[[-0.71, +3.88, +4.23, +1.11, -0.92],
[-1.66, -2.91, -0.50, -1.46, +0.55],
[-4.19, +2.41, +5.02, +3.47, +2.33],
[-1.71, +2.26, -0.76, -3.51, +2.58],
[-4.95, +2.13, +5.13, +3.55, +2.00]]
=>
[[-0.71, +3.88],
[-1.66, -2.91],
[-4.19, +2.41]]

[[-2.48, -2.48, -2.04, +0.37],
[-1.10, -0.32, +2.02, -1.49],
[+0.59, +2.04, +0.68, -1.92],
[+0.31, +1.57, -1.90, -2.10],
[-0.48, +5.37, -0.76, +0.28]]
=>
[[-2.48, -2.48],
[-1.10, -0.32],
[+0.59, +2.04]]

[[+5.12, +5.37, +5.25, +5.54],
[+1.27, -3.62, +1.46, +2.16],
[+3.82, -3.90, -4.40, -0.04]]
=>
[[+5.12, +5.37],
[+1.27, -3.62],
[+3.82, -3.90]]

[[-2.88, -0.02, +1.64, -0.40, -2.82],
[-2.79, +2.26, -0.23, -0.85, +0.63],
[+1.17, -4.09, -0.01, +2.26, -2.54],
[-0.38, +3.06, -1.05, -0.82, +2.55],
[-1.63, +2.63, +1.38, +2.21, -5.36]]
=>
[[-2.88, -0.02],
[-2.79, +2.26],
[+1.17, -4.09]]

[[-1.10, +0.00, +0.95, +1.56, +0.17],
[+2.60, +1.58, -1.18, -1.31, -0.20],
[+0.06, +0.89, -3.19, -1.21, +0.01],
[+2.70, +3.98, +0.90, -0.08, -0.29],
[-0.85, +1.05, -0.10, +6.21, -1.27]]
=>
[[-1.10, +0.00],
[+2.60, +1.58],
[+0.06, +0.89]]

[[-4.60, -0.35, -0.51, -0.12],
[-0.01, +0.20, +0.61, -0.34],
[-4.48, -0.30, -0.19, +0.18],
[-2.47, +1.10, +0.97, -0.31],
[-0.82, -0.39, -0.82, +0.33]]
=>
[[-4.60, -0.35],
[-0.01, +0.20],
[-4.48, -0.30]]

[[-0.25, +4.50, -1.34, +1.33],
[-1.22, -4.39, +0.98, -2.59],
[-1.21, -0.73, -0.01, -0.55],
[+3.41, +1.94, -0.87, +1.50]]
=>
[[-0.25, +4.50],
[-1.22, -4.39],
[-1.21, -0.73]]

[[+2.20, -0.26, -0.87],
[-5.28, -6.23, -3.10],
[+2.27, -1.96, -0.01],
[+0.38, -0.22, -0.61],
[-0.40, +0.76, -0.49]]
=>
[[+2.20, -0.26],
[-5.28, -6.23],
[+2.27, -1.96]]

[[+0.03, -3.55, +2.17, -0.73],
[-2.43, +1.27, -0.04, -0.46],
[-0.20, +2.62, +0.67, -0.79],
[+2.65, -1.13, +4.12, +4.77],
[-0.84, +4.24, -2.23, -2.85]]
=>
[[+0.03, -3.55],
[-2.43, +1.27],
[-0.20, +2.62]]
---
[[+5.99, +5.86, -4.21, +2.99, -4.66, +4.96, +3.62],
[+3.34, +3.26, -5.10, +5.25, -5.25, -6.34, +4.87]]
=>
[[+3.34, +3.26, -5.10, +5.25, -5.25, -6.34, +4.87],
[+5.99, +5.86, -4.21, +2.99, -4.66, +4.96, +3.62]]

[[-3.13, +1.01, +1.71, -1.80, +1.15, +0.91, +1.91, -2.83, -0.39, +4.90, -0.27, -0.30],
[-1.00, +4.57, -0.14, -1.45, +1.02, +2.24, -1.54, +0.46, +2.94, +0.90, -0.11, -3.20],
[+0.73, +2.72, +0.57, -1.96, -3.15, +1.86, +1.72, -1.17, -1.39, -2.45, -4.00, +3.43],
[-0.25, +1.17, +0.17, -1.69, +0.27, +1.67, -0.98, -1.43, -1.44, +2.17, +3.78, -1.93],
[+1.20, +0.65, +2.10, +0.51, -4.21, +1.42, -0.11, +0.59, -0.38, -2.31, -3.72, +1.36],
[-0.68, -2.16, -0.25, +0.64, -1.74, +0.89, -2.74, -1.09, -2.75, +0.47, -2.99, +2.58],
[+0.51, -1.73, +0.29, -2.43, +3.07, +0.99, -1.10, -3.15, -2.90, +3.99, -2.76, +3.92],
[-2.64, -0.59, +0.28, -0.73, -1.62, -2.87, +1.67, +0.05, -1.61, -1.15, -1.18, +2.28]]
=>
[[-0.68, -2.16, -0.25, +0.64, -1.74, +0.89, -2.74, -1.09, -2.75, +0.47, -2.99, +2.58],
[-1.00, +4.57, -0.14, -1.45, +1.02, +2.24, -1.54, +0.46, +2.94, +0.90, -0.11, -3.20],
[-0.25, +1.17, +0.17, -1.69, +0.27, +1.67, -0.98, -1.43, -1.44, +2.17, +3.78, -1.93],
[-2.64, -0.59, +0.28, -0.73, -1.62, -2.87, +1.67, +0.05, -1.61, -1.15, -1.18, +2.28],
[+0.51, -1.73, +0.29, -2.43, +3.07, +0.99, -1.10, -3.15, -2.90, +3.99, -2.76, +3.92],
[+0.73, +2.72, +0.57, -1.96, -3.15, +1.86, +1.72, -1.17, -1.39, -2.45, -4.00, +3.43],
[-3.13, +1.01, +1.71, -1.80, +1.15, +0.91, +1.91, -2.83, -0.39, +4.90, -0.27, -0.30],
[+1.20, +0.65, +2.10, +0.51, -4.21, +1.42, -0.11, +0.59, -0.38, -2.31, -3.72, +1.36]]

[[-1.11, +5.97, -1.56, -4.34, -0.18, +2.89],
[+0.56, -1.27, -3.42, +1.20, -0.20, +0.86]]
=>
[[+0.56, -1.27, -3.42, +1.20, -0.20, +0.86],
[-1.11, +5.97, -1.56, -4.34, -0.18, +2.89]]

[[+1.73, -5.07, -3.05, -1.44, -3.94, -5.76, -0.60, -1.67, +0.74, -1.33],
[+5.00, -3.83, -3.95, -0.53, -2.99, -2.29, +1.30, -0.41, +2.92, +1.66]]
=>
[[+5.00, -3.83, -3.95, -0.53, -2.99, -2.29, +1.30, -0.41, +2.92, +1.66],
[+1.73, -5.07, -3.05, -1.44, -3.94, -5.76, -0.60, -1.67, +0.74, -1.33]]

[[-0.62, +4.40, -3.34, +4.79, -1.69, +1.63],
[+1.25, +3.46, -2.04, +4.42, -2.65, +3.92],
[+0.78, +3.77, -2.42, +4.61, -2.46, +3.43],
[+0.58, +3.93, -2.58, +4.68, -2.35, +3.17],
[+3.55, +0.63, +0.82, +2.01, -3.01, +5.75],
[-0.20, -4.10, +2.85, -4.74, +2.20, -2.72],
[+1.91, +2.93, -1.42, +4.04, -2.86, +4.54],
[-4.06, +1.05, -2.18, -0.32, +2.60, -5.57],
[+3.55, +0.52, +0.90, +1.91, -3.01, +5.75],
[+1.57, -4.50, +3.78, -4.62, +1.03, -0.30],
[-3.91, +2.95, -3.48, +1.91, +1.55, -4.22],
[+1.99, +2.81, -1.31, +3.96, -2.92, +4.68]]
=>
[[-3.91, +2.95, -3.48, +1.91, +1.55, -4.22],
[-0.62, +4.40, -3.34, +4.79, -1.69, +1.63],
[+0.58, +3.93, -2.58, +4.68, -2.35, +3.17],
[+0.78, +3.77, -2.42, +4.61, -2.46, +3.43],
[-4.06, +1.05, -2.18, -0.32, +2.60, -5.57],
[+1.25, +3.46, -2.04, +4.42, -2.65, +3.92],
[+1.91, +2.93, -1.42, +4.04, -2.86, +4.54],
[+1.99, +2.81, -1.31, +3.96, -2.92, +4.68],
[+3.55, +0.63, +0.82, +2.01, -3.01, +5.75],
[+3.55, +0.52, +0.90, +1.91, -3.01, +5.75],
[-0.20, -4.10, +2.85, -4.74, +2.20, -2.72],
[+1.57, -4.50, +3.78, -4.62, +1.03, -0.30]]

[[+0.61, -2.18, +2.16, +1.61, -3.50, +2.63, +0.29, +1.02, +3.44, -5.29, +1.37, +3.52, +0.25, -0.87, -0.05],
[-0.06, -4.26, -3.67, -1.36, -2.68, -0.91, -2.37, -0.95, +3.66, +4.66, +0.04, -1.76, -0.16, +2.03, +3.24]]
=>
[[-0.06, -4.26, -3.67, -1.36, -2.68, -0.91, -2.37, -0.95, +3.66, +4.66, +0.04, -1.76, -0.16, +2.03, +3.24],
[+0.61, -2.18, +2.16, +1.61, -3.50, +2.63, +0.29, +1.02, +3.44, -5.29, +1.37, +3.52, +0.25, -0.87, -0.05]]
